cols: E G A H L P V K U X
[ -1.0  11.6  -6.8   9.9   5.5  24.6  90.2 -34.6  33.3  16.0] -> menit
[  5.4  12.4 -64.1  11.9 -10.4  12.7 -52.3 -20.3   4.3   2.9] -> bik
[  9.2 -18.6  54.2  -1.7  11.2 -22.7 -47.2  32.4 -22.0  -5.0] -> ruf
[ 24.6  -1.0  90.2  11.6   9.9 -34.6  -6.8  33.3   5.5   7.8] -> mekeb
[ -9.4   6.7   3.5   0.5  -8.6  -5.1 -17.1   0.8  24.6 -11.1] -> kifof
back: [ 24.6   0.8 -17.1  -5.1  -8.6   0.5   3.5   6.7] -> kifof
back: [ 33.3 -34.6  90.2  24.6   5.5   9.9  -6.8  11.6  -1.0] -> menit

cols: B M Q N
[-37.2  62.9  -5.0   6.8] : desu
[-41.6  62.9 -25.5  80.3] : Kas
[-25.5 -41.6  62.9  71.1] : Vokid
[  6.2 -68.0   5.2  61.9] : Bom
[-45.9  62.9  -5.0  25.2] : dasam
[-32.9  23.6  46.1  25.2] : Pizap
[-24.2  10.5  56.3   6.8] : Nes
[-15.5 -15.7  87.0 -20.7] : kame
col: [-41.6 -25.5   6.2] -> B
which: [-45.9  62.9  -5.0  25.2] -> dasam
back: [-25.5  62.9 -41.6] -> Kas
back: [-25.5  62.9] -> Kas
col: [-37.2 -41.6 -25.5   6.2 -45.9 -32.9] -> B
back: [ 10.5 -24.2] -> Nes

cols: F Z W R J C
[-24.8 -62.2 -64.8  32.2  25.7 -21.3] = mib
[-24.8 -62.2 -22.5  32.2  25.7 -21.3] = nimi
[ 13.6  -0.1 -21.0 -18.0  36.0 -20.2] = siros
col: [-62.2 -62.2] -> Z
col: [25.7 36.0] -> J

cols: bubug rugil kom zato meze
[ -8.1 -72.7 -35.7   3.2 -48.7] : kuv
[  1.2 -70.4  43.5  20.4 -12.5] : Tase
[-25.9 -12.8  11.7  86.5 -26.9] : bir
[-25.9 -12.8  11.7  87.6 -26.8] : Malum
col: [ -8.1   1.2 -25.9] -> bubug
back: [-26.9  86.5  11.7] -> bir
back: [ 20.4  43.5 -70.4] -> Tase

cols: gavu remep Luv Bafol Lag kifo noriz bug Bosid
[-51.6 -20.9 -19.6  45.0 -23.3 -65.1 -70.8  23.2  18.0] : tuled
[-23.2  -0.7  69.7  -7.6 -46.1 -61.0 -49.8  20.8  36.5] : nos
[-59.8  66.9  72.3  14.9  49.1 -80.8 -68.2 -46.4  -7.4] : vas
col: [-61.0 -80.8] -> kifo
back: [ -7.4 -46.4 -68.2 -80.8  49.1  14.9] -> vas
back: [-61.0 -46.1  -7.6] -> nos

cols: Pari Zizus saror Lavo Pab mubot sefun rivam
[-30.6  51.3 -33.1 -49.1 -36.6  54.4  10.2  65.4] -> depu
[-66.7  64.2  48.9  49.4  61.2 -43.3   1.1  72.3] -> Ker
[-64.8  57.1  60.6  62.0  66.8 -49.0  -9.3  60.4] -> Zovi
[ 45.7 -10.5  28.2 -17.3   1.2  63.7  15.7 -48.4] -> Rumuv
[ 46.1   2.9  12.5 -43.1   0.4  81.2  28.3 -34.5] -> ledob
[ 51.3 -30.6 -33.1 -49.1 -36.6  54.4  10.2 -46.2] -> pono
back: [-17.3  28.2 -10.5  45.7] -> Rumuv
which: [ 51.3 -30.6 -33.1 -49.1 -36.6  54.4  10.2 -46.2] -> pono
col: [ 57.1 -10.5   2.9] -> Zizus
back: [ 81.2   0.4 -43.1] -> ledob

cols: S T D Y
[ 73.0  83.0 -96.9 -62.6]  feker
[ 73.0  85.3 -96.9 -62.6]  vebu
[ 73.0  85.3 -63.5 -57.1]  fik
[ 73.0  83.0 -63.5 -57.1]  Fita
which: [ 73.0  83.0 -96.9 -62.6] -> feker
which: [ 73.0  85.3 -63.5 -57.1] -> fik
which: [ 73.0  83.0 -63.5 -57.1] -> Fita

cols: rali ritiv riv sena kub
[25.5 34.8 27.7 21.9 15.5]  rono
[18.6 50.4 69.9 37.9 32.6]  gak
[18.6 50.4 69.9 18.4 19.7]  vopon
[71.6 37.9 12.0 39.4 12.3]  med
[19.4 48.7 34.6 11.9 34.3]  pedi
[31.8 22.9 15.4 31.2 17.8]  rogo
[37.0 17.3 26.5 12.0 56.2]  vipul
[19.4 48.7 66.8 33.3 62.9]  zudo
[17.6 37.6 56.6 25.8 26.2]  mareb
[31.8 10.2 15.4 31.2 17.8]  Mufe
[38.5 22.2 46.9 12.3 39.2]  Gama
col: [39.4 11.9 31.2 12.0 33.3 25.8 31.2] -> sena
col: [19.7 12.3 34.3 17.8 56.2] -> kub
col: [27.7 69.9 69.9] -> riv
back: [25.8 56.6] -> mareb
col: [37.9 48.7 22.9 17.3 48.7] -> ritiv

cols: Vumun nen Zorud melu
[ 12.4  13.8 -29.9 -50.9] -> luk
[ 31.6  81.9  30.2 -38.2] -> zeg
[-29.7  71.6   0.4 -63.6] -> moret
[47.9 65.7 13.0 -4.6] -> mosoz
[31.6 81.9 30.2 -9.1] -> gado
[-52.9  13.0 -22.5  46.0] -> Vuf
[ 60.7  34.4 -45.4 -40.6] -> mufi
[ 34.4  60.7 -40.0 -29.1] -> lifun
col: [ -4.6  -9.1  46.0 -40.6 -29.1] -> melu
which: [ 34.4  60.7 -40.0 -29.1] -> lifun
col: [13.0 34.4] -> nen
col: [81.9 71.6 65.7 81.9 13.0 34.4] -> nen
col: [81.9 71.6] -> nen

cols: tapo koti Vez Gaz vedov Paf Rikop Nare teret
[ -2.8  12.9  56.0  13.8  34.1  50.6 -31.3 -48.7  13.6] : tizek
[-25.1  27.2  48.9  22.5  18.1  27.6 -12.3 -46.5  12.9] : Bon
[ 13.9  14.4  13.1  35.6  32.5  69.0   1.7 -46.7  -9.7] : delu
[-19.4   7.9  89.7   2.6  24.6  52.5 -15.0 -52.4   7.4] : rokef
[ 10.5  21.3  33.7  27.6  27.7  64.5 -14.4 -31.1   7.8] : Sez
[ 12.8   6.7  50.4   6.7   0.9  57.3   1.2 -34.8  -2.4] : Puv
back: [-31.1 -14.4] -> Sez
col: [13.8 22.5 35.6  2.6 27.6] -> Gaz
back: [13.8 56.0 12.9 -2.8] -> tizek

cols: Vur Rilak Guz takol fal Sorep
[-3.8 -2.7 -4.7  4.1 -0.8 -7.9] -> nevo
[ 14.1  -3.9   4.1  -4.7 -20.1  -5.0] -> pomip
[ 71.8  -3.9  14.1 -20.1 -12.9  -1.7] -> rasin
back: [-20.1  -4.7   4.1  -3.9  14.1] -> pomip
col: [-2.7 -3.9] -> Rilak
which: [-3.8 -2.7 -4.7  4.1 -0.8 -7.9] -> nevo
col: [-20.1 -12.9] -> fal

cols: nez Mubo Finek risev Tisa san repal Kap gop
[ 54.5 -11.0 -19.5 -48.8 -24.5  44.3  30.4  -1.0 -15.6]  manov
[ 62.1 -43.9 -71.3   0.9  16.7  44.3  -4.4 -54.3  11.6]  Rur
[ 54.5 -11.0 -19.5 -48.8 -24.5  -3.9  30.4  -1.0 -15.6]  Von
[ 16.7  44.6  -4.4 -14.6 -18.5  -0.1 -37.3  23.1  52.1]  dalab
[ 20.8 -14.6 -18.5  -0.1 -37.3  23.1  52.0 -35.5   3.9]  rin
back: [ -1.0  30.4  -3.9 -24.5 -48.8 -19.5 -11.0  54.5] -> Von
col: [54.5 16.7 20.8] -> nez
back: [  3.9 -35.5  52.0  23.1 -37.3  -0.1 -18.5] -> rin
col: [ 11.6 -15.6  52.1] -> gop
back: [ 52.1  23.1 -37.3  -0.1 -18.5 -14.6  -4.4] -> dalab
col: [44.3 44.3] -> san
back: [-4.4 44.3 16.7] -> Rur

